Below is a small trained network, with its code and all its weights. Each question gives an input and a class and asks what happens when units are switched off, that is, made to give their printed mean instead of their output.

import numpy as np


def w(rows, s, z=0):
    codes = np.array(rows[::2]) - 128.0
    scale = np.full(codes.shape[1], s)
    scale[-1] = z or s
    return codes * scale


def f(y):
    return np.maximum(y, 0)


def log_softmax(a):
    a = a - a.max(-1, keepdims=True)
    return a - np.log(np.exp(a).sum(-1, keepdims=True))


def net(x, mask):
    res = np.array(x, float).reshape(1, 5) / 4 @ E
    y = f(res @ A[0][:, :-1].T + A[0][:, -1])
    res = res + np.where(mask, y, B[0][:, -1]) @ B[0][:, :-1]
    return log_softmax(res[-1] @ U[:, :-1].T + U[:, -1])


A, B = {}, {}
E = w([
[67,127,147,8,71,79,26,65,197,193,80],'x0',
[182,193,104,64,122,138,255,101,105,242,84],'x1',
[31,124,176,119,203,89,138,185,49,228,161],'x2',
[166,89,220,97,47,20,189,103,83,103,171],'x3',
[145,207,206,61,107,170,117,232,180,116,177],'x4',
],0.0057)
A[0] = w([
[54,49,160,186,124,107,37,140,149,29,183,181],'n1',
[181,228,218,94,122,145,100,239,195,129,182,253],'n2',
[1,141,163,107,201,96,131,156,35,206,143,143],'n3',
[100,78,64,157,154,90,132,78,86,123,69,147],'n4',
[163,90,200,131,39,59,174,104,102,106,149,49],'n5',
[78,147,102,165,196,195,103,121,163,154,81,91],'n6',
[199,209,98,75,112,151,241,82,100,231,64,200],'n7',
[157,71,200,123,74,58,169,134,102,103,138,72],'n8',
[225,146,83,134,69,142,139,93,176,83,91,89],'n9',
[119,63,71,187,140,82,130,47,91,171,66,239],'n10',
[177,96,195,120,97,60,164,91,92,100,183,77],'n11',
[97,173,59,174,210,223,112,160,165,137,98,64],'n12',
[68,152,150,53,71,104,67,80,194,155,67,18],'n13',
[125,106,184,123,67,84,188,112,111,110,160,110],'n14',
[111,54,68,189,130,69,133,48,85,139,69,152],'n15',
[222,137,92,106,80,153,120,64,182,43,97,48],'n16',
[91,102,167,110,149,85,149,156,120,155,188,125],'n17',
[202,143,102,215,187,160,216,204,84,42,209,110],'n18',
[75,116,118,56,103,94,70,80,195,164,108,50],'n19',
[205,132,117,203,162,158,181,170,98,97,154,153],'n20',
[203,146,110,130,64,141,104,96,193,90,98,58],'n21',
[131,85,201,114,100,49,174,100,97,105,169,85],'n22',
],0.0053,0.00075)
B[0] = w([
[243,85,216,58,185,159,32,50,150,159,196,230],'n1',
[58,186,81,38,38,175,133,127,23,54,126,230],'n2',
[148,100,55,141,197,35,236,227,204,74,214,243],'n3',
[126,180,103,57,71,195,133,144,93,64,151,193],'n4',
[135,188,68,189,144,148,88,136,213,172,86,200],'n5',
[156,191,94,185,142,132,96,133,180,149,88,189],'n6',
[209,80,254,57,220,189,10,83,127,173,206,254],'n7',
[138,203,84,172,147,144,99,102,181,155,90,191],'n8',
[151,67,98,132,181,32,201,203,190,116,193,202],'n9',
[133,155,100,62,70,196,135,148,94,39,186,218],'n10',
[134,201,86,185,119,152,81,114,203,171,72,192],'n11',
[141,174,82,222,123,108,90,87,172,184,74,208],'n12',
[4,62,161,192,96,91,158,83,48,164,67,228],'n13',
[123,169,106,169,141,154,76,114,173,159,95,184],'n14',
[113,184,78,58,62,195,122,153,70,61,175,213],'n15',
[103,65,77,128,210,46,207,204,172,95,181,212],'n16',
[128,154,50,154,149,131,170,166,142,121,143,182],'n17',
[53,64,188,161,81,69,155,48,48,175,54,227],'n18',
[51,40,198,173,115,84,177,103,66,180,73,217],'n19',
[78,39,199,133,87,97,149,56,40,181,87,195],'n20',
[73,92,111,133,152,69,191,196,148,91,175,195],'n21',
[138,205,86,171,144,156,118,116,190,165,100,196],'n22',
],0.0047,0.0061)
U = w([
[54,26,195,170,72,73,168,87,57,168,2,59],'0',
[129,77,73,134,199,40,216,238,194,107,211,61],'1',
[151,230,77,203,134,172,80,119,217,169,15,90],'2',
[220,75,229,68,186,191,59,90,130,149,205,254],'3',
[93,190,90,52,8,219,146,164,54,49,152,174],'4',
],0.007,0.00087)

Each question gives the input, the list of numbers given to net, and the class t.
The units are the neurons (one row each of A and B). Each row of codes is followed by its name. A weight is (code - 128) times the scale printed after its matrix; where a second scale follows, it is the last column's (A, B and U).
mask holds one flag per neuron, in row order. A switched-off neuron (its flag False) gives its mean, the last column of its row in B, instead of its output. The means were averaged over made-up inputs and are rounded, as every weight is.
A unit's drop is (log p(t) with every unit on - log p(t) with that unit switched off) / (log p(t) with every unit on - log p(t) with every unit switched off).
The circuit of an input: a set's keep is (log p(t) with only the set's units on - log p(t) with every unit switched off) / (log p(t) with every unit on - log p(t) with every unit switched off). Starting from the 12 units with the biggest drops (on a tie, the unit counted first), units are removed one at a time, each time the one whose removal leaves the highest keep (on an exact tie, the one counted first), for as long as the keep stays at least 0.8.
circuit, biggest first: the units of the circuit, biggest drop first
most important unit: the unit with the biggest drop
top k neurons: the k neurons with the biggest drops, biggest first
drop when u is switched off: that unit's drop, to one decimal
input [8,3,-3,-6,0], class 0: circuit, biggest first => [n13; n19]
input [6,-6,8,-4,2], class 1: top 2 neurons => [n3; n18]
input [2,7,-5,0,-8], class 4: most important unit => n15
input [-5,8,-7,4,4], class 3: top 2 neurons => [n7; n3]
input [-7,-8,-6,-5,-4], class 3: top 2 neurons => [n1; n13]
input [7,3,-8,6,-6], class 1: circuit, biggest first => [n16; n9]
input [-1,3,-2,-1,-6], class 4: circuit, biggest first => [n15; n10]
input [-2,5,0,0,-6], class 4: circuit, biggest first => [n15; n10]
input [3,2,-8,0,5], class 1: circuit, biggest first => [n16; n9]
input [0,5,-5,-6,-7], class 4: circuit, biggest first => [n10; n15]
input [-3,4,-5,4,-8], class 4: top 4 neurons => [n15; n10; n4; n3]
input [-8,7,-5,3,-3], class 0: top 3 neurons => [n18; n20; n1]
input [-8,2,-7,-6,-4], class 0: top 3 neurons => [n18; n20; n3]
input [7,-1,-5,2,7], class 0: most important unit => n13
input [-4,6,0,4,2], class 3: top 2 neurons => [n7; n13]
input [5,8,-6,4,1], class 3: top 3 neurons => [n7; n3; n18]
input [6,7,-1,1,-4], class 3: top 2 neurons => [n7; n18]
input [-4,-8,-7,2,-5], class 3: top 2 neurons => [n1; n3]
input [5,0,7,-6,2], class 1: top 2 neurons => [n3; n18]
input [-5,-3,-3,-4,-1], class 0: top 2 neurons => [n18; n20]
input [2,-4,7,2,-3], class 1: circuit, biggest first => [n3]
input [4,2,-8,-7,6], class 1: top 3 neurons => [n16; n9; n21]
input [3,7,-8,1,5], class 1: top 2 neurons => [n16; n9]
input [2,-7,6,4,-1], class 3: top 3 neurons => [n1; n16; n9]
input [1,8,-1,2,-3], class 3: drop when n7 is switched off => 0.7
input [7,6,8,-1,-8], class 1: drop when n18 is switched off => 0.2
input [5,1,0,6,-3], class 2: drop when n14 is switched off => 0.1
input [-4,5,-4,5,-5], class 2: drop when n11 is switched off => 0.6
input [8,1,-5,-1,2], class 0: most important unit => n13
